Below is a small trained network, with its code and all its weights. Each question gives an input and a class and asks what happens when units are switched off, that is, made to give their printed mean instead of their output.

import numpy as np


def w(rows, s, z=0):
    codes = np.array(rows[::2]) - 128.0
    scale = np.full(codes.shape[1], s)
    scale[-1] = z or s
    return codes * scale


def f(y):
    return y / 2 * (1 + np.tanh(0.7978845608 * (y + 0.044715 * y**3)))


def log_softmax(a):
    a = a - a.max(-1, keepdims=True)
    return a - np.log(np.exp(a).sum(-1, keepdims=True))


def net(x, mask):
    res = np.array(x, float).reshape(1, 8) / 4 @ E
    y = f(res @ A[0][:, :-1].T + A[0][:, -1])
    res = res + np.where(mask, y, B[0][:, -1]) @ B[0][:, :-1]
    return log_softmax(res[-1] @ U[:, :-1].T + U[:, -1])


A, B = {}, {}
E = w([
[99,72,146,83,132],'x0',
[199,58,88,176,149],'x1',
[80,34,175,188,174],'x2',
[195,69,156,44,84],'x3',
[109,143,60,91,78],'x4',
[178,130,31,183,52],'x5',
[90,185,2,96,109],'x6',
[23,116,143,218,19],'x7',
],0.0069)
A[0] = w([
[29,226,43,52,127,209],'N1',
[151,148,193,57,172,238],'N2',
[122,120,244,141,92,98],'N3',
[154,164,37,130,28,159],'N4',
[81,62,120,106,113,255],'N5',
[28,254,109,177,193,168],'N6',
[115,177,43,126,98,92],'N7',
[227,119,107,69,178,170],'N8',
[165,230,144,83,183,209],'N9',
[186,70,108,192,137,133],'N10',
],0.0098,0.0069)
B[0] = w([
[169,60,184,120,58,250],'N1',
[190,67,199,105,174,199],'N2',
[49,64,166,164,131,169],'N3',
[38,118,93,107,19,228],'N4',
[175,35,184,96,101,203],'N5',
[206,84,147,115,146,229],'N6',
[92,83,144,255,59,180],'N7',
[153,139,149,100,127,195],'N8',
[125,161,155,59,95,196],'N9',
[198,216,102,44,151,169],'N10',
],0.0089,0.012)
U = w([
[42,105,29,166,199,43],'0',
[108,188,70,89,47,168],'1',
[6,207,62,140,200,30],'2',
[210,100,194,60,122,193],'3',
[59,107,168,123,22,1],'4',
[54,2,179,161,91,171],'5',
[205,152,70,189,117,133],'6',
],0.0088,0.0076)

Each question gives the input, the list of numbers given to net, and the class t.
The units are the neurons (one row each of A and B). Each row of codes is followed by its name. A weight is (code - 128) times the scale printed after its matrix; where a second scale follows, it is the last column's (A, B and U).
mask holds one flag per neuron, in row order. A switched-off neuron (its flag False) gives its mean, the last column of its row in B, instead of its output. The means were averaged over made-up inputs and are rounded, as every weight is.
A unit's drop is (log p(t) with every unit on - log p(t) with that unit switched off) / (log p(t) with every unit on - log p(t) with every unit switched off).
The circuit of an input: a set's keep is (log p(t) with only the set's units on - log p(t) with every unit switched off) / (log p(t) with every unit on - log p(t) with every unit switched off). Starting from all 10 units, units are removed one at a time, each time the one whose removal leaves the highest keep (on an exact tie, the one counted first), for as long as the keep stays at least 0.8.
circuit, biggest first: the units of the circuit, biggest drop first
unit that matters most: the unit with the biggest drop
k most important neurons: the k neurons with the biggest drops, biggest first
drop of u: that unit's drop, to one decimal
input [5,0,-7,7,-5,7,3,-1], class 1: unit that matters most => N4
input [4,-1,3,8,5,7,5,2], class 4: 2 most important neurons => [N4 N2]
input [8,1,-3,1,4,4,-1,0], class 1: 3 most important neurons => [N3 N2 N6]
input [-5,5,-8,4,-7,5,8,2], class 4: 3 most important neurons => [N7 N4 N1]
input [2,5,-6,8,-3,7,3,3], class 4: 3 most important neurons => [N4 N7 N9]
input [-2,4,5,-5,-1,-8,8,4], class 3: circuit, biggest first => [N6 N4]
input [0,-3,-3,6,-6,7,4,-5], class 1: circuit, biggest first => [N4 N6]
input [-3,-8,0,2,2,6,-4,-2], class 4: 2 most important neurons => [N6 N10]
input [6,8,-3,-7,-7,-1,-2,5], class 6: drop of N10 => 0.2
input [-1,-6,-5,3,8,3,3,3], class 4: drop of N4 => 0.3
input [-3,2,5,-2,-7,-2,5,1], class 3: drop of N2 => -0.1
